Below are the code and all the weights of a small trained network. Each question names an input and a class and asks about switching units off, where a switched-off unit gives its printed mean instead of its output.

import numpy as np


def w(rows, s, z=0):
    codes = np.array(rows[::2]) - 128.0
    scale = np.full(codes.shape[1], s)
    scale[-1] = z or s
    return codes * scale


def norm(h):
    return h / np.sqrt((h * h).mean(-1, keepdims=True) + 1e-5)


def f(y):
    return np.maximum(y, 0)


def log_softmax(a):
    a = a - a.max(-1, keepdims=True)
    return a - np.log(np.exp(a).sum(-1, keepdims=True))


def net(x, mask):
    res = np.array(x, float).reshape(1, 7) / 4 @ E
    u = 0
    for l in range(4):
        y = f(norm(res) @ A[l][:, :-1].T + A[l][:, -1])
        res = res + np.where(mask[u : u + 5], y, B[l][:, -1]) @ B[l][:, :-1]
        u += 5
    return log_softmax(norm(res)[-1] @ U[:, :-1].T + U[:, -1])


A, B = {}, {}
E = w([
[129,139,108,132,133,131,150,147],'x0',
[143,60,42,118,207,164,74,99],'x1',
[137,122,112,116,116,95,141,100],'x2',
[138,124,126,125,108,148,134,135],'x3',
[139,94,179,102,188,181,169,83],'x4',
[2,88,156,132,93,170,141,140],'x5',
[125,122,138,125,130,115,113,110],'x6',
],0.009)
A[0] = w([
[107,255,124,218,27,103,71,124,236],'0.n0',
[11,129,100,117,82,143,122,84,119],'0.n1',
[109,43,106,54,123,85,62,216,142],'0.n2',
[82,219,98,148,180,121,49,226,52],'0.n3',
[24,136,107,155,94,165,127,82,8],'0.n4',
],0.0058,0.0017)
B[0] = w([
[97,147,130,129,104,121,93,105,253],'0.n0',
[159,101,109,159,184,152,148,253,201],'0.n1',
[76,158,102,130,96,142,131,122,177],'0.n2',
[174,108,79,104,82,92,179,88,173],'0.n3',
[187,44,169,117,107,27,157,156,180],'0.n4',
],0.012,0.0057)
A[1] = w([
[119,103,212,114,190,139,207,74,133],'1.n0',
[120,95,46,71,140,134,65,94,90],'1.n1',
[139,141,114,208,91,66,136,142,6],'1.n2',
[240,196,132,254,134,125,99,67,112],'1.n3',
[90,171,206,77,78,85,171,131,93],'1.n4',
],0.0071,0.0021)
B[1] = w([
[80,161,138,61,99,93,111,98,232],'1.n0',
[82,148,141,203,87,199,132,140,228],'1.n1',
[125,40,123,85,68,179,52,110,202],'1.n2',
[234,56,205,125,149,86,146,254,255],'1.n3',
[154,201,78,241,223,189,185,85,246],'1.n4',
],0.0089,0.0046)
A[2] = w([
[111,39,25,172,195,178,88,111,179],'2.n0',
[117,151,73,96,101,132,67,150,95],'2.n1',
[118,186,124,2,192,165,172,111,2],'2.n2',
[138,124,183,63,181,175,175,126,146],'2.n3',
[127,178,175,157,110,95,156,130,77],'2.n4',
],0.0093,0.0016)
B[2] = w([
[127,205,178,137,154,182,146,102,253],'2.n0',
[112,138,67,55,109,109,71,58,173],'2.n1',
[95,123,64,110,5,99,82,114,173],'2.n2',
[93,88,74,60,1,68,58,104,205],'2.n3',
[114,214,50,143,149,243,178,72,190],'2.n4',
],0.0099,0.0069)
A[3] = w([
[39,30,187,134,136,117,246,180,108],'3.n0',
[140,176,25,141,118,136,53,202,59],'3.n1',
[93,125,102,128,31,100,61,107,1],'3.n2',
[122,185,125,142,189,175,128,112,104],'3.n3',
[255,101,158,160,150,52,167,150,169],'3.n4',
],0.008,0.0025)
B[3] = w([
[225,72,138,153,215,59,85,188,225],'3.n0',
[94,110,128,93,144,91,135,81,242],'3.n1',
[148,75,150,2,82,90,119,86,253],'3.n2',
[70,235,114,189,141,98,168,109,218],'3.n3',
[72,62,177,163,155,141,133,177,245],'3.n4',
],0.011,0.005)
U = w([
[120,94,87,14,33,78,102,56,10],'0',
[177,45,188,178,191,91,130,246,175],'1',
[115,219,98,197,147,212,162,81,242],'2',
],0.013,0.0012)

Each question gives the input, the list of numbers given to net, and the class t.
The units are the neurons (one row each of A and B). Each row of codes is followed by its name. A weight is (code - 128) times the scale printed after its matrix; where a second scale follows, it is the last column's (A, B and U).
mask holds one flag per neuron, layer by layer. A switched-off neuron (its flag False) gives its mean, the last column of its row in B, instead of its output. The means were averaged over made-up inputs and are rounded, as every weight is.
A unit's drop is (log p(t) with every unit on - log p(t) with that unit switched off) / (log p(t) with every unit on - log p(t) with every unit switched off).
The circuit of an input: a set's keep is (log p(t) with only the set's units on - log p(t) with every unit switched off) / (log p(t) with every unit on - log p(t) with every unit switched off). Starting from the 12 units with the biggest drops (on a tie, the unit counted first), units are removed one at a time, each time the one whose removal leaves the highest keep (on an exact tie, the one counted first), for as long as the keep stays at least 0.8.
units of the circuit, in order: the units of the circuit, biggest drop first
most important unit: the unit with the biggest drop
top k neurons: the k neurons with the biggest drops, biggest first
k most important neurons of layer l: the k neurons of layer l with the biggest drops, biggest first
drop when u is switched off: that unit's drop, to one decimal
input [-8,-3,1,-5,-2,3,7], class 1: units of the circuit, in order -> [0.n1]
input [5,-5,4,6,0,-4,1], class 2: top 3 neurons -> [1.n4 2.n4 0.n1]
input [2,-4,0,-5,-1,-3,7], class 2: top 3 neurons -> [2.n4 0.n0 0.n1]
input [1,7,-5,3,-3,-6,2], class 2: top 3 neurons -> [2.n0 1.n1 0.n4]
input [4,0,-4,-8,4,4,-8], class 0: top 3 neurons -> [2.n3 1.n0 1.n3]
input [-5,-5,-7,0,-5,-6,0], class 1: top 3 neurons -> [1.n3 2.n3 0.n2]
input [4,5,-5,3,1,4,0], class 2: top 3 neurons -> [2.n0 1.n3 3.n3]
input [8,-2,-5,0,5,6,8], class 1: top 3 neurons -> [0.n1 3.n0 0.n4]
input [-6,2,-8,-5,-6,8,-3], class 1: 2 most important neurons of layer 2 -> [2.n3 2.n2]
input [-4,3,-5,6,2,-3,3], class 1: 2 most important neurons of layer 2 -> [2.n4 2.n2]
input [-3,0,-8,-7,6,-6,-3], class 0: top 4 neurons -> [2.n3 1.n0 2.n2 0.n1]
input [0,6,-3,2,7,-5,-1], class 0: top 2 neurons -> [2.n3 1.n4]
input [2,-4,5,1,-2,-2,6], class 2: drop when 1.n4 is switched off -> 1.1
input [-1,7,8,2,-3,-4,-2], class 2: most important unit -> 2.n0
input [-6,7,0,8,-3,8,7], class 1: drop when 0.n4 is switched off -> 1.0
input [-6,5,-4,-1,-2,8,-5], class 1: drop when 0.n4 is switched off -> 0.3
